Below are the code and all the weights of a small trained network. Each question names an input and a target symbol and asks about switching units off, where a switched-off unit gives its printed mean instead of its output.

import numpy as np


def w(rows, s, z=0):
    codes = np.array(rows[::2]) - 128.0
    scale = np.full(codes.shape[1], s)
    scale[-1] = z or s
    return codes * scale


def norm(h):
    return h / np.sqrt((h * h).mean(-1, keepdims=True) + 1e-5)


def f(y):
    return np.maximum(y, 0)


def softmax(a):
    e = np.exp(a - a.max(-1, keepdims=True))
    return e / e.sum(-1, keepdims=True)


def log_softmax(a):
    a = a - a.max(-1, keepdims=True)
    return a - np.log(np.exp(a).sum(-1, keepdims=True))


def net(x, mask):
    ids = ['βγεζημξπτφ'.index(c) for c in x.split()]
    T = len(ids)
    res = E[ids] + P[:T]
    u = 0
    for l in range(2):
        q, k, v = (norm(res) @ M[l].T for M in (Q, K, V))
        z = softmax(np.where(np.tri(T) > 0, q @ k.T / 2**0.5, -1e9)) @ v
        res = res + np.where(mask[u], z, O[l][:, -1]) @ O[l][:, :-1]
        u += 1
        y = f(norm(res) @ A[l][:, :-1].T + A[l][:, -1])
        res = res + np.where(mask[u : u + 16], y, B[l][:, -1]) @ B[l][:, :-1]
        u += 16
    return log_softmax(norm(res)[-1] @ U[:, :-1].T + U[:, -1])


Q, K, V, O, A, B = {}, {}, {}, {}, {}, {}
E = w([
[103,133,181,123,40,137],'β',
[93,119,164,169,95,55],'γ',
[105,148,129,105,1,140],'ε',
[114,192,95,192,112,105],'ζ',
[114,132,157,163,87,41],'η',
[87,143,234,133,62,177],'μ',
[235,119,122,173,72,79],'ξ',
[160,70,225,119,116,127],'π',
[167,90,99,67,88,188],'τ',
[46,82,110,131,164,195],'φ',
],0.0086)
P = w([
[83,180,134,13,143,1],'0',
[120,152,132,48,98,54],'1',
[131,142,129,58,83,104],'2',
[142,127,117,95,73,131],'3',
[153,114,113,131,69,152],'4',
[167,104,112,170,72,176],'5',
[170,96,101,200,74,206],'6',
[181,87,87,224,86,223],'7',
],0.0051)
Q[0] = w([
[202,199,173,29,151,158],'L0H1',
[84,215,69,112,255,63],'L0H1',
],0.009)
K[0] = w([
[69,56,87,39,254,49],'L0H1',
[82,246,163,57,115,7],'L0H1',
],0.0067)
V[0] = w([
[72,186,76,193,104,233],'L0H1',
[174,2,137,145,193,132],'L0H1',
],0.0039)
O[0] = w([
[176,254,166,74,107,102,8],'L0H1',
[164,11,159,68,99,108,73],'L0H1',
],0.0064,0.0013)
A[0] = w([
[143,186,48,120,105,143,191],'L0N1',
[96,131,46,144,254,197,107],'L0N2',
[148,143,206,54,125,173,129],'L0N3',
[151,146,4,129,115,160,36],'L0N4',
[199,70,194,140,190,149,63],'L0N5',
[114,211,118,96,255,81,167],'L0N6',
[61,78,84,180,189,179,89],'L0N7',
[91,142,210,160,149,185,6],'L0N8',
[105,81,62,99,106,242,176],'L0N9',
[99,127,181,181,117,80,145],'L0N10',
[125,77,172,67,160,100,170],'L0N11',
[135,78,123,148,73,129,107],'L0N12',
[182,209,14,215,223,121,131],'L0N13',
[66,208,122,231,121,141,119],'L0N14',
[174,85,66,50,162,144,8],'L0N15',
[203,150,113,134,141,67,90],'L0N16',
],0.0055,0.0024)
B[0] = w([
[109,110,123,175,159,110,197],'L0N1',
[135,228,124,22,77,66,162],'L0N2',
[138,150,84,57,128,115,195],'L0N3',
[146,144,202,127,196,111,160],'L0N4',
[53,252,127,147,94,149,171],'L0N5',
[181,11,111,106,112,98,150],'L0N6',
[174,107,109,183,66,50,165],'L0N7',
[150,68,148,106,200,74,147],'L0N8',
[141,138,183,190,160,62,255],'L0N9',
[152,128,132,77,182,114,212],'L0N10',
[125,188,86,100,68,114,187],'L0N11',
[115,176,187,131,151,100,227],'L0N12',
[163,109,72,129,123,204,164],'L0N13',
[155,185,142,124,196,68,222],'L0N14',
[155,103,129,108,198,88,153],'L0N15',
[71,82,94,157,203,124,150],'L0N16',
],0.0049,0.0038)
Q[1] = w([
[123,127,182,104,75,103],'L1H1',
[247,163,170,192,140,45],'L1H1',
],0.015)
K[1] = w([
[201,77,140,93,143,189],'L1H1',
[178,147,147,176,99,247],'L1H1',
],0.011)
V[1] = w([
[161,116,61,135,117,69],'L1H1',
[165,99,150,63,254,152],'L1H1',
],0.0071)
O[1] = w([
[199,79,139,146,193,255,249],'L1H1',
[212,161,166,156,54,67,22],'L1H1',
],0.0081,0.0015)
A[1] = w([
[122,56,78,135,135,150,131],'L1N1',
[231,103,132,136,84,85,57],'L1N2',
[120,66,96,142,161,113,103],'L1N3',
[173,44,79,199,118,155,3],'L1N4',
[85,169,68,162,114,91,69],'L1N5',
[175,135,141,129,39,160,138],'L1N6',
[113,27,160,128,65,125,48],'L1N7',
[130,141,99,150,60,60,114],'L1N8',
[139,69,115,142,116,209,131],'L1N9',
[72,51,163,174,76,107,80],'L1N10',
[105,200,133,117,123,175,102],'L1N11',
[192,167,153,184,131,120,71],'L1N12',
[72,137,109,154,165,135,77],'L1N13',
[154,97,125,2,42,183,62],'L1N14',
[209,152,149,108,163,154,90],'L1N15',
[71,94,161,86,128,88,121],'L1N16',
],0.0088,0.006)
B[1] = w([
[155,175,126,106,90,150,178],'L1N1',
[214,129,152,153,94,29,225],'L1N2',
[121,161,140,81,116,163,176],'L1N3',
[106,138,255,114,145,191,159],'L1N4',
[148,118,225,137,135,97,162],'L1N5',
[143,86,105,80,128,95,235],'L1N6',
[77,194,172,197,214,73,189],'L1N7',
[105,181,112,91,134,200,211],'L1N8',
[128,158,210,132,84,116,186],'L1N9',
[91,102,46,244,119,147,213],'L1N10',
[172,114,102,129,196,147,167],'L1N11',
[164,100,51,114,175,138,198],'L1N12',
[143,71,114,80,85,75,165],'L1N13',
[104,144,16,95,36,182,199],'L1N14',
[101,175,111,179,126,155,203],'L1N15',
[155,104,135,187,101,163,252],'L1N16',
],0.0084,0.0044)
U = w([
[87,75,185,120,150,47,87],'β',
[135,10,126,128,130,163,20],'γ',
[64,98,93,58,176,116,253],'ε',
[151,177,71,142,208,162,81],'ζ',
[140,70,135,70,161,159,145],'η',
[85,248,145,100,129,97,60],'μ',
[158,132,206,138,114,215,46],'ξ',
[75,114,115,214,87,144,157],'π',
[201,105,124,140,92,67,186],'τ',
[101,130,68,62,56,175,180],'φ',
],0.012,0.0024)

Each question gives the input, a string of symbols that net reads in full, and the target symbol t.
The units are the heads (2 rows each of Q, K, V and O) and the neurons (one row each of A and B). Each row of codes is followed by its name. A weight is (code - 128) times the scale printed after its matrix; where a second scale follows, it is the last column's (O, A, B and U).
mask holds one flag per unit, layer by layer, with each layer's heads first. A switched-off unit (its flag False) gives its mean, the last column of its rows in O or B, instead of its output. The means were averaged over made-up inputs and are rounded, as every weight is.
A unit's drop is (log p(t) with every unit on - log p(t) with that unit switched off) / (log p(t) with every unit on - log p(t) with every unit switched off).
The circuit of an input: a set's keep is (log p(t) with only the set's units on - log p(t) with every unit switched off) / (log p(t) with every unit on - log p(t) with every unit switched off). Starting from the 12 units with the biggest drops (on a tie, the unit counted first), units are removed one at a time, each time the one whose removal leaves the highest keep (on an exact tie, the one counted first), for as long as the keep stays at least 0.8.
units of the circuit, in order: the units of the circuit, biggest drop first
top k neurons: the k neurons with the biggest drops, biggest first
top k neurons in layer l: the k neurons of layer l with the biggest drops, biggest first
input ε π π μ η, target μ: units of the circuit, in order : L1N8; L0H1
input μ η π π π τ, target τ: top 2 neurons : L0N9; L1N2
input β π φ β ξ τ ζ γ, target ζ: units of the circuit, in order : L0H1; L1N12; L1N16
input ζ π τ β, target τ: top 2 neurons : L1N2; L0N15
input ξ π η μ, target π: units of the circuit, in order : L0H1; L1N10
input η ε γ ε γ τ π π, target τ: units of the circuit, in order : L1H1; L1N2
input φ ξ φ π, target φ: top neuron : L1N14
input π μ μ γ γ, target μ: units of the circuit, in order : L1H1; L1N8
input τ μ μ τ γ φ β φ, target β: top 2 neurons : L0N7; L0N9
input π π ζ γ γ, target ζ: top 2 neurons : L0N14; L0N13
input φ τ π ζ, target ζ: top 2 neurons in layer 0 : L0N14; L0N13
input μ ε π γ η ξ ε, target ξ: units of the circuit, in order : L1H1; L1N9; L0N9
input β ε φ, target ε: top 2 neurons in layer 1 : L1N13; L1N2
input β η τ μ ε, target τ: top 2 neurons in layer 0 : L0N8; L0N14
input π ξ π ε, target π: top neuron : L1N10
input γ ε β, target ε: top 2 neurons : L0N14; L1N13
input ε π ζ τ π η γ π, target π: top 2 neurons : L0N5; L0N9
input τ π β π ζ ε β η, target β: top 3 neurons : L1N5; L1N13; L1N14
input φ π β β, target π: top 2 neurons : L0N11; L0N5
input β φ γ π ε, target π: top neuron in layer 1 : L1N10
input ε ε η π ε π ζ η, target ζ: top 3 neurons in layer 0 : L0N13; L0N14; L0N9
